Below are the code and all the weights of a small trained network. Each question names an input and a target symbol and asks about switching units off, where a switched-off unit gives its printed mean instead of its output.

import numpy as np


def w(rows, s, z=0):
    codes = np.array(rows[::2]) - 128.0
    scale = np.full(codes.shape[1], s)
    scale[-1] = z or s
    return codes * scale


def f(y):
    return y / 2 * (1 + np.tanh(0.7978845608 * (y + 0.044715 * y**3)))


def softmax(a):
    e = np.exp(a - a.max(-1, keepdims=True))
    return e / e.sum(-1, keepdims=True)


def log_softmax(a):
    a = a - a.max(-1, keepdims=True)
    return a - np.log(np.exp(a).sum(-1, keepdims=True))


def net(x, mask):
    ids = ['αβεζθλμπτφ'.index(c) for c in x.split()]
    T = len(ids)
    res = E[ids] + P[:T]
    u = 0
    for l in range(2):
        q, k, v = (res @ M[l].T for M in (Q, K, V))
        z = softmax(np.where(np.tri(T) > 0, q @ k.T / 3**0.5, -1e9)) @ v
        res = res + np.where(mask[u], z, O[l][:, -1]) @ O[l][:, :-1]
        u += 1
        y = f(res @ A[l][:, :-1].T + A[l][:, -1])
        res = res + np.where(mask[u : u + 12], y, B[l][:, -1]) @ B[l][:, :-1]
        u += 12
    return log_softmax(res[-1] @ U[:, :-1].T + U[:, -1])


Q, K, V, O, A, B = {}, {}, {}, {}, {}, {}
E = w([
[157,134,135,104],'α',
[74,141,158,106],'β',
[249,164,126,91],'ε',
[111,127,91,48],'ζ',
[154,157,101,161],'θ',
[122,129,75,124],'λ',
[131,137,54,157],'μ',
[135,150,71,180],'π',
[137,171,104,195],'τ',
[99,128,31,141],'φ',
],0.021)
P = w([
[134,23,143,233],'0',
[123,254,136,40],'1',
[83,90,77,191],'2',
[64,248,84,124],'3',
[91,74,79,197],'4',
[67,234,96,118],'5',
[94,69,77,200],'6',
[74,222,95,107],'7',
[106,55,62,187],'8',
[90,211,100,85],'9',
],0.0066)
Q[0] = w([
[35,142,128,76],'L0H1',
[109,141,3,146],'L0H1',
[84,191,161,242],'L0H1',
],0.0066)
K[0] = w([
[37,34,208,98],'L0H1',
[51,220,4,155],'L0H1',
[71,96,171,253],'L0H1',
],0.0054)
V[0] = w([
[252,1,81,139],'L0H1',
[130,115,35,45],'L0H1',
[120,5,154,98],'L0H1',
],0.007)
O[0] = w([
[121,175,231,251,42],'L0H1',
[1,141,109,205,221],'L0H1',
[33,106,215,120,4],'L0H1',
],0.0069,0.0038)
A[0] = w([
[102,225,74,119,107],'L0N1',
[63,172,147,147,42],'L0N2',
[89,97,187,212,20],'L0N3',
[90,93,129,91,136],'L0N4',
[131,158,121,88,128],'L0N5',
[253,101,92,123,132],'L0N6',
[80,16,154,100,199],'L0N7',
[164,50,227,137,92],'L0N8',
[197,102,131,177,212],'L0N9',
[112,115,111,95,255],'L0N10',
[184,96,59,83,2],'L0N11',
[144,131,145,113,241],'L0N12',
],0.011,0.0031)
B[0] = w([
[142,132,201,61,255],'L0N1',
[229,161,162,139,134],'L0N2',
[27,116,208,136,127],'L0N3',
[141,112,105,185,155],'L0N4',
[108,123,174,169,154],'L0N5',
[65,145,109,152,185],'L0N6',
[131,123,45,91,156],'L0N7',
[70,217,147,24,127],'L0N8',
[98,63,79,109,166],'L0N9',
[124,175,106,252,185],'L0N10',
[162,144,211,130,165],'L0N11',
[95,153,116,127,138],'L0N12',
],0.012,0.0095)
Q[1] = w([
[190,127,254,93],'L1H1',
[105,158,214,73],'L1H1',
[65,150,95,114],'L1H1',
],0.014)
K[1] = w([
[238,241,190,144],'L1H1',
[255,208,103,199],'L1H1',
[136,101,67,163],'L1H1',
],0.0097)
V[1] = w([
[156,4,173,158],'L1H1',
[32,161,189,231],'L1H1',
[87,164,240,94],'L1H1',
],0.015)
O[1] = w([
[167,26,167,69,3],'L1H1',
[34,113,226,175,245],'L1H1',
[168,115,209,252,116],'L1H1',
],0.013,0.011)
A[1] = w([
[186,175,136,132,52],'L1N1',
[169,132,186,180,8],'L1N2',
[145,230,254,42,38],'L1N3',
[160,206,94,99,83],'L1N4',
[150,109,199,112,151],'L1N5',
[164,105,129,123,58],'L1N6',
[160,194,177,171,34],'L1N7',
[147,82,161,72,70],'L1N8',
[135,175,227,156,205],'L1N9',
[181,94,126,127,112],'L1N10',
[147,20,145,173,2],'L1N11',
[86,131,63,143,199],'L1N12',
],0.0095,0.0037)
B[1] = w([
[51,109,138,79,152],'L1N1',
[72,92,223,123,183],'L1N2',
[182,75,169,181,171],'L1N3',
[106,76,156,179,193],'L1N4',
[113,172,70,112,144],'L1N5',
[133,70,132,117,125],'L1N6',
[227,57,174,89,227],'L1N7',
[191,105,64,226,139],'L1N8',
[124,170,3,100,250],'L1N9',
[160,65,147,112,126],'L1N10',
[180,153,109,91,150],'L1N11',
[192,149,182,113,192],'L1N12',
],0.014,0.024)
U = w([
[202,59,89,135,156],'α',
[218,217,46,129,190],'β',
[98,180,148,213,177],'ε',
[130,203,169,68,185],'ζ',
[88,100,157,114,146],'θ',
[125,122,51,142,102],'λ',
[161,69,2,147,3],'μ',
[114,17,67,127,73],'π',
[169,97,69,49,46],'τ',
[94,143,85,162,103],'φ',
],0.0079,0.0049)

Each question gives the input, a string of symbols that net reads in full, and the target symbol t.
The units are the heads (3 rows each of Q, K, V and O) and the neurons (one row each of A and B). Each row of codes is followed by its name. A weight is (code - 128) times the scale printed after its matrix; where a second scale follows, it is the last column's (O, A, B and U).
mask holds one flag per unit, layer by layer, with each layer's heads first. A switched-off unit (its flag False) gives its mean, the last column of its rows in O or B, instead of its output. The means were averaged over made-up inputs and are rounded, as every weight is.
A unit's drop is (log p(t) with every unit on - log p(t) with that unit switched off) / (log p(t) with every unit on - log p(t) with every unit switched off).
The circuit of an input: a set's keep is (log p(t) with only the set's units on - log p(t) with every unit switched off) / (log p(t) with every unit on - log p(t) with every unit switched off). Starting from the 12 units with the biggest drops (on a tie, the unit counted first), units are removed one at a time, each time the one whose removal leaves the highest keep (on an exact tie, the one counted first), for as long as the keep stays at least 0.8.
circuit, biggest first: the units of the circuit, biggest drop first
most important unit: the unit with the biggest drop
k most important neurons: the k neurons with the biggest drops, biggest first
k most important neurons of layer l: the k neurons of layer l with the biggest drops, biggest first
input θ β π β β θ ε α, target α: 3 most important neurons of layer 0 => L0N9, L0N11, L0N7
input π β ζ, target π: 4 most important neurons of layer 0 => L0N9, L0N3, L0N1, L0N8
input β θ π τ, target α: circuit, biggest first => L0N1, L1N7, L1H1, L0N7
input β π β φ τ β λ π π, target β: most important neuron => L1N12
input α θ β τ α π β, target α: 3 most important neurons => L1N7, L1N2, L0N3
input π τ β π ζ ε β, target π: 4 most important neurons of layer 0 => L0N9, L0N1, L0N3, L0N11
input ε ζ α, target ε: 4 most important neurons of layer 0 => L0N8, L0N3, L0N11, L0N1
input τ μ φ α μ ε β β, target β: 3 most important neurons => L0N2, L0N6, L0N9
input β ε ε β θ β ζ π θ, target β: 2 most important neurons => L1N12, L1N2
input ε β β μ, target α: 2 most important neurons => L1N7, L0N11
input π θ τ α τ, target π: 4 most important neurons => L0N9, L0N3, L0N1, L1N9
input φ β ε β β θ, target α: 3 most important neurons => L1N7, L0N1, L0N9
input β ζ β β π ε α, target β: circuit, biggest first => L0N7, L1H1
input π β β β ζ β α π τ ζ, target β: most important unit => L0N11
input α π ζ, target α: 4 most important neurons of layer 0 => L0N9, L0N8, L0N3, L0N10
input ζ β φ, target ζ: 3 most important neurons => L0N7, L1N9, L0N1
input ζ β ε β ζ π, target α: 2 most important neurons of layer 1 => L1N7, L1N3
input τ μ π, target τ: circuit, biggest first => L1H1, L0N9, L0H1
input π θ ε β β μ λ, target π: 4 most important neurons of layer 1 => L1N9, L1N8, L1N12, L1N7
input θ π θ α, target α: 3 most important neurons of layer 0 => L0N9, L0N7, L0N10
input τ β ζ, target τ: circuit, biggest first => L1H1, L0N9
